Below is a small trained network, with its code and all its weights. Each question gives an input and a target symbol and asks what happens when units are switched off, that is, made to give their printed mean instead of their output.

import numpy as np


def w(rows, s, z=0):
    codes = np.array(rows[::2]) - 128.0
    scale = np.full(codes.shape[1], s)
    scale[-1] = z or s
    return codes * scale


def f(y):
    return y / 2 * (1 + np.tanh(0.7978845608 * (y + 0.044715 * y**3)))


def softmax(a):
    e = np.exp(a - a.max(-1, keepdims=True))
    return e / e.sum(-1, keepdims=True)


def log_softmax(a):
    a = a - a.max(-1, keepdims=True)
    return a - np.log(np.exp(a).sum(-1, keepdims=True))


def net(x, mask):
    ids = ['ΔΣΦαβγεζηθλμξπω'.index(c) for c in x.split()]
    T = len(ids)
    res = E[ids] + P[:T]
    u = 0
    for l in range(3):
        q, k, v = (res @ M[l].T for M in (Q, K, V))
        z = softmax(np.where(np.tri(T) > 0, q @ k.T / 2**0.5, -1e9)) @ v
        res = res + np.where(mask[u], z, O[l][:, -1]) @ O[l][:, :-1]
        u += 1
        y = f(res @ A[l][:, :-1].T + A[l][:, -1])
        res = res + np.where(mask[u : u + 8], y, B[l][:, -1]) @ B[l][:, :-1]
        u += 8
    return log_softmax(res[-1] @ U[:, :-1].T + U[:, -1])


Q, K, V, O, A, B = {}, {}, {}, {}, {}, {}
E = w([
[148,20,29],'Δ',
[139,195,127],'Σ',
[122,125,166],'Φ',
[178,94,82],'α',
[87,183,106],'β',
[182,86,75],'γ',
[135,192,62],'ε',
[140,127,167],'ζ',
[92,109,161],'η',
[161,166,195],'θ',
[129,124,168],'λ',
[196,133,43],'μ',
[88,105,159],'ξ',
[136,176,8],'π',
[165,32,184],'ω',
],0.015)
P = w([
[252,158,229],'0',
[186,118,185],'1',
[191,132,168],'2',
[175,120,166],'3',
[143,96,137],'4',
[108,87,131],'5',
[144,113,129],'6',
[118,96,125],'7',
[79,99,115],'8',
[168,132,139],'9',
[112,109,117],'10',
[151,140,127],'11',
[95,99,115],'12',
[112,126,129],'13',
],0.0033)
Q[0] = w([
[72,69,165],'0.h0',
[136,2,25],'0.h0',
],0.0081)
K[0] = w([
[62,47,199],'0.h0',
[80,2,50],'0.h0',
],0.0086)
V[0] = w([
[163,253,216],'0.h0',
[101,213,194],'0.h0',
],0.0046)
O[0] = w([
[8,142,139,4],'0.h0',
[95,44,74,2],'0.h0',
],0.012,0.0026)
A[0] = w([
[213,44,143,96],'0.n0',
[63,118,2,92],'0.n1',
[171,112,88,145],'0.n2',
[167,168,73,114],'0.n3',
[129,236,211,254],'0.n4',
[118,135,157,113],'0.n5',
[144,160,210,136],'0.n6',
[153,118,74,119],'0.n7',
],0.0074,0.0054)
B[0] = w([
[175,120,146,253],'0.n0',
[156,140,132,119],'0.n1',
[163,212,178,194],'0.n2',
[132,168,118,167],'0.n3',
[2,70,95,245],'0.n4',
[136,100,124,120],'0.n5',
[91,83,121,161],'0.n6',
[184,197,136,154],'0.n7',
],0.0068,0.0051)
Q[1] = w([
[7,104,254],'1.h0',
[23,200,102],'1.h0',
],0.0053)
K[1] = w([
[253,71,97],'1.h0',
[84,72,132],'1.h0',
],0.0066)
V[1] = w([
[59,254,197],'1.h0',
[41,172,33],'1.h0',
],0.0029)
O[1] = w([
[254,117,184,45],'1.h0',
[77,214,138,5],'1.h0',
],0.0069,0.0019)
A[1] = w([
[94,194,98,254],'1.n0',
[117,182,106,149],'1.n1',
[136,107,133,173],'1.n2',
[104,165,94,135],'1.n3',
[190,115,113,180],'1.n4',
[3,114,215,150],'1.n5',
[168,110,118,159],'1.n6',
[142,133,134,124],'1.n7',
],0.012,0.0051)
B[1] = w([
[138,79,2,188],'1.n0',
[213,125,36,147],'1.n1',
[51,119,206,160],'1.n2',
[108,113,86,142],'1.n3',
[139,182,184,252],'1.n4',
[189,69,126,254],'1.n5',
[113,151,144,201],'1.n6',
[117,180,136,140],'1.n7',
],0.0079,0.008)
Q[2] = w([
[3,38,185],'2.h0',
[209,56,104],'2.h0',
],0.0058)
K[2] = w([
[67,2,203],'2.h0',
[231,107,211],'2.h0',
],0.008)
V[2] = w([
[27,138,248],'2.h0',
[123,2,150],'2.h0',
],0.0046)
O[2] = w([
[2,204,99,2],'2.h0',
[129,116,148,124],'2.h0',
],0.0089,0.0038)
A[2] = w([
[142,136,209,90],'2.n0',
[164,104,153,184],'2.n1',
[167,127,135,76],'2.n2',
[173,85,128,255],'2.n3',
[161,130,89,80],'2.n4',
[136,153,248,111],'2.n5',
[178,111,229,201],'2.n6',
[154,120,211,58],'2.n7',
],0.012,0.0089)
B[2] = w([
[112,55,83,173],'2.n0',
[83,122,144,198],'2.n1',
[200,105,124,157],'2.n2',
[108,184,244,244],'2.n3',
[200,142,146,153],'2.n4',
[111,64,2,197],'2.n5',
[86,200,78,250],'2.n6',
[130,80,75,176],'2.n7',
],0.0079,0.02)
U = w([
[166,215,32,48],'Δ',
[139,73,231,211],'Σ',
[154,116,138,21],'Φ',
[46,226,255,254],'α',
[176,51,143,96],'β',
[98,237,141,149],'γ',
[182,72,135,92],'ε',
[143,176,138,125],'ζ',
[158,107,135,55],'η',
[160,74,128,84],'θ',
[151,105,135,60],'λ',
[153,224,182,147],'μ',
[154,105,135,71],'ξ',
[220,67,162,146],'π',
[55,83,35,104],'ω',
],0.0077,0.0061)

Each question gives the input, a string of symbols that net reads in full, and the target symbol t.
The units are the heads (2 rows each of Q, K, V and O) and the neurons (one row each of A and B). Each row of codes is followed by its name. A weight is (code - 128) times the scale printed after its matrix; where a second scale follows, it is the last column's (O, A, B and U).
mask holds one flag per unit, layer by layer, with each layer's heads first. A switched-off unit (its flag False) gives its mean, the last column of its rows in O or B, instead of its output. The means were averaged over made-up inputs and are rounded, as every weight is.
A unit's drop is (log p(t) with every unit on - log p(t) with that unit switched off) / (log p(t) with every unit on - log p(t) with every unit switched off).
The circuit of an input: a set's keep is (log p(t) with only the set's units on - log p(t) with every unit switched off) / (log p(t) with every unit on - log p(t) with every unit switched off). Starting from the 12 units with the biggest drops (on a tie, the unit counted first), units are removed one at a time, each time the one whose removal leaves the highest keep (on an exact tie, the one counted first), for as long as the keep stays at least 0.8.
circuit, biggest first: the units of the circuit, biggest drop first
top k neurons: the k neurons with the biggest drops, biggest first
top k neurons in layer l: the k neurons of layer l with the biggest drops, biggest first
drop of u: that unit's drop, to one decimal
input ε μ ω Δ γ ω θ λ Σ ζ ξ ω π, target π: top 2 neurons -> (2.n6 1.n1)
input ω α Φ μ ω γ π ω Σ, target ω: circuit, biggest first -> (0.n4 2.n3)
input Δ ε ω η θ ε θ, target Σ: top 4 neurons -> (2.n6 1.n5 0.n4 1.n4)
input ζ γ η ω β, target ω: top 3 neurons -> (1.n0 2.n3 1.n4)
input Δ θ ω Σ, target ω: circuit, biggest first -> (0.h0 2.n3)
input ξ Δ β ω Φ Δ Δ, target Δ: top 3 neurons -> (2.n6 1.n4 2.n5)
input μ Δ η ω γ Σ Δ ε Δ Δ λ ε π, target π: top 2 neurons -> (1.n1 1.n0)
input ε ζ ζ Φ Φ θ ω Δ θ Φ ω β β, target ω: circuit, biggest first -> (2.n3)
input θ ω Σ ω ω Δ ω Δ ω θ, target Σ: top 2 neurons -> (2.n6 1.n5)
input π π β, target π: top 2 neurons in layer 2 -> (2.n6 2.n4)
input ω π ξ Δ η π ω α ε, target π: top 2 neurons -> (2.n6 1.n1)
input Σ ω γ Σ Σ θ Φ π η ω λ ε, target π: top 2 neurons -> (1.n1 2.n6)
input ω ω Φ θ Φ γ Δ ω ω ω γ, target Δ: top 3 neurons in layer 1 -> (1.n4 1.n0 1.n5)
input θ η ω ω ω θ ω Δ α, target Δ: top 3 neurons in layer 1 -> (1.n4 1.n0 1.n5)
input μ π λ, target α: top 2 neurons in layer 1 -> (1.n4 1.n5)
input Φ Φ α, target α: top neuron in layer 2 -> (2.n5)
input Σ γ ε β θ Δ η γ γ ω Φ π π ζ, target α: drop of 1.n4 -> 0.0
input λ Δ ζ γ ω ω α Δ, target Δ: drop of 1.n4 -> 0.4
input θ β γ ξ Φ, target α: drop of 2.n0 -> 0.3
input Δ μ ω γ Δ λ, target α: drop of 2.n2 -> 0.2
input Δ ζ Δ Σ Σ ξ Σ ε Φ η ε ω, target ω: top neuron in layer 1 -> (1.n0)
